Here is a tiny trained network, its code and every weight. The questions are about switching its units off for an input and a target symbol, where a switched-off unit gives its printed mean instead of its output.

import numpy as np


def w(rows, s, z=0):
    codes = np.array(rows[::2]) - 128.0
    scale = np.full(codes.shape[1], s)
    scale[-1] = z or s
    return codes * scale


def f(y):
    return y / 2 * (1 + np.tanh(0.7978845608 * (y + 0.044715 * y**3)))


def softmax(a):
    e = np.exp(a - a.max(-1, keepdims=True))
    return e / e.sum(-1, keepdims=True)


def log_softmax(a):
    a = a - a.max(-1, keepdims=True)
    return a - np.log(np.exp(a).sum(-1, keepdims=True))


def net(x, mask):
    ids = ['ΛΞΩβθμτφψ'.index(c) for c in x.split()]
    T = len(ids)
    res = E[ids] + P[:T]
    u = 0
    for l in range(2):
        q, k, v = (res @ M[l].T for M in (Q, K, V))
        z = softmax(np.where(np.tri(T) > 0, q @ k.T / 3**0.5, -1e9)) @ v
        res = res + np.where(mask[u], z, O[l][:, -1]) @ O[l][:, :-1]
        u += 1
        y = f(res @ A[l][:, :-1].T + A[l][:, -1])
        res = res + np.where(mask[u : u + 12], y, B[l][:, -1]) @ B[l][:, :-1]
        u += 12
    return log_softmax(res[-1] @ U[:, :-1].T + U[:, -1])


Q, K, V, O, A, B = {}, {}, {}, {}, {}, {}
E = w([
[118,66,115],'Λ',
[85,114,140],'Ξ',
[111,81,100],'Ω',
[92,95,185],'β',
[92,103,114],'θ',
[103,248,181],'μ',
[120,244,156],'τ',
[104,82,139],'φ',
[88,141,42],'ψ',
],0.014)
P = w([
[172,153,138],'0',
[124,101,162],'1',
[131,231,43],'2',
[95,66,169],'3',
[78,214,55],'4',
[69,35,175],'5',
[40,195,45],'6',
[39,3,182],'7',
[11,155,59],'8',
],0.008)
Q[0] = w([
[222,204,181],'L0H0',
[253,184,158],'L0H0',
[208,193,218],'L0H0',
],0.016)
K[0] = w([
[187,184,134],'L0H0',
[254,186,126],'L0H0',
[183,183,158],'L0H0',
],0.02)
V[0] = w([
[165,87,1],'L0H0',
[128,219,57],'L0H0',
[125,221,52],'L0H0',
],0.0062)
O[0] = w([
[202,67,1,102],'L0H0',
[54,105,52,4],'L0H0',
[27,105,13,3],'L0H0',
],0.0069,0.0044)
A[0] = w([
[125,207,79,255],'L0N0',
[156,17,136,101],'L0N1',
[75,156,86,86],'L0N2',
[201,100,152,141],'L0N3',
[215,147,163,138],'L0N4',
[103,81,180,243],'L0N5',
[240,142,166,188],'L0N6',
[169,50,135,93],'L0N7',
[153,119,16,241],'L0N8',
[255,148,169,214],'L0N9',
[118,200,90,134],'L0N10',
[204,97,143,98],'L0N11',
],0.0086,0.0041)
B[0] = w([
[232,67,234,179],'L0N0',
[199,3,17,177],'L0N1',
[195,151,141,134],'L0N2',
[230,141,113,174],'L0N3',
[191,195,146,166],'L0N4',
[118,53,207,254],'L0N5',
[238,215,157,203],'L0N6',
[173,84,64,157],'L0N7',
[18,218,244,155],'L0N8',
[248,214,177,221],'L0N9',
[239,24,139,143],'L0N10',
[208,179,56,150],'L0N11',
],0.0053,0.0061)
Q[1] = w([
[66,140,218],'L1H0',
[21,86,22],'L1H0',
[3,51,22],'L1H0',
],0.013)
K[1] = w([
[66,103,174],'L1H0',
[126,247,95],'L1H0',
[111,244,83],'L1H0',
],0.014)
V[1] = w([
[111,133,247],'L1H0',
[214,1,43],'L1H0',
[206,204,118],'L1H0',
],0.008)
O[1] = w([
[143,110,209,254],'L1H0',
[179,136,59,232],'L1H0',
[146,251,126,192],'L1H0',
],0.011,0.009)
A[1] = w([
[12,176,118,158],'L1N0',
[128,179,118,204],'L1N1',
[161,189,35,99],'L1N2',
[114,48,193,148],'L1N3',
[125,187,123,182],'L1N4',
[95,130,54,226],'L1N5',
[153,212,148,150],'L1N6',
[170,91,42,95],'L1N7',
[2,164,200,111],'L1N8',
[2,164,128,147],'L1N9',
[108,89,117,250],'L1N10',
[87,71,181,158],'L1N11',
],0.0085,0.012)
B[1] = w([
[122,155,4,139],'L1N0',
[152,74,140,216],'L1N1',
[113,175,89,176],'L1N2',
[88,175,127,216],'L1N3',
[163,93,140,197],'L1N4',
[128,59,26,150],'L1N5',
[167,125,125,254],'L1N6',
[101,175,153,159],'L1N7',
[156,190,35,187],'L1N8',
[105,155,50,144],'L1N9',
[22,38,125,199],'L1N10',
[78,178,145,191],'L1N11',
],0.011,0.01)
U = w([
[182,176,74,82],'Λ',
[84,134,170,147],'Ξ',
[134,2,81,174],'Ω',
[143,197,159,2],'β',
[82,30,150,167],'θ',
[117,184,117,98],'μ',
[116,158,120,152],'τ',
[170,83,199,154],'φ',
[104,116,81,153],'ψ',
],0.0086,0.0072)

Each question gives the input, a string of symbols that net reads in full, and the target symbol t.
The units are the heads (3 rows each of Q, K, V and O) and the neurons (one row each of A and B). Each row of codes is followed by its name. A weight is (code - 128) times the scale printed after its matrix; where a second scale follows, it is the last column's (O, A, B and U).
mask holds one flag per unit, layer by layer, with each layer's heads first. A switched-off unit (its flag False) gives its mean, the last column of its rows in O or B, instead of its output. The means were averaged over made-up inputs and are rounded, as every weight is.
A unit's drop is (log p(t) with every unit on - log p(t) with that unit switched off) / (log p(t) with every unit on - log p(t) with every unit switched off).
most important unit: the unit with the biggest drop
k most important neurons: the k neurons with the biggest drops, biggest first
top k neurons in layer l: the k neurons of layer l with the biggest drops, biggest first
input φ μ μ φ φ φ Λ, target φ: most important unit	L0H0
input φ Ω φ φ Λ Ξ τ, target Ξ: 2 most important neurons	L0N0, L0N10
input μ ψ μ Ω φ, target Ω: top 2 neurons in layer 0	L0N1, L0N5
input Ω φ φ φ φ Λ Ω, target Λ: 2 most important neurons	L0N1, L1N2
input φ β μ Ξ φ μ, target μ: 2 most important neurons	L1N8, L0N0
input θ φ θ Λ θ, target Λ: top 4 neurons in layer 0	L0N1, L0N8, L0N7, L0N5
input μ φ φ θ φ φ τ, target φ: top 3 neurons in layer 0	L0N0, L0N10, L0N2
input θ Ξ φ ψ, target ψ: top 2 neurons in layer 0	L0N8, L0N1
input φ φ Ω Ξ Λ Λ φ Ω, target Ω: top 2 neurons in layer 1	L1N5, L1N10
input β μ θ, target μ: top 2 neurons in layer 1	L1N8, L1N11
input φ Λ ψ φ φ φ φ μ, target μ: top 2 neurons in layer 0	L0N9, L0N6
input φ Λ Ω Λ Ω Λ τ, target Λ: top 2 neurons in layer 1	L1N2, L1N10
input φ Λ θ θ, target θ: top 2 neurons in layer 1	L1N10, L1N8
input τ Ξ φ Λ Λ, target Λ: top 2 neurons in layer 1	L1N2, L1N10
input φ φ μ, target φ: 2 most important neurons	L0N0, L0N10
input Ξ φ Λ Λ φ φ Λ θ φ, target θ: most important neuron	L1N10
input ψ φ φ φ Λ Ω Ξ, target Ω: 2 most important neurons	L0N1, L1N5
input μ μ θ Λ φ φ Ξ β, target β: 2 most important neurons	L0N5, L1N3
input φ Λ τ β Λ β φ, target β: 2 most important neurons	L1N8, L0N5
input φ β φ, target β: 3 most important neurons	L1N8, L0N5, L0N1
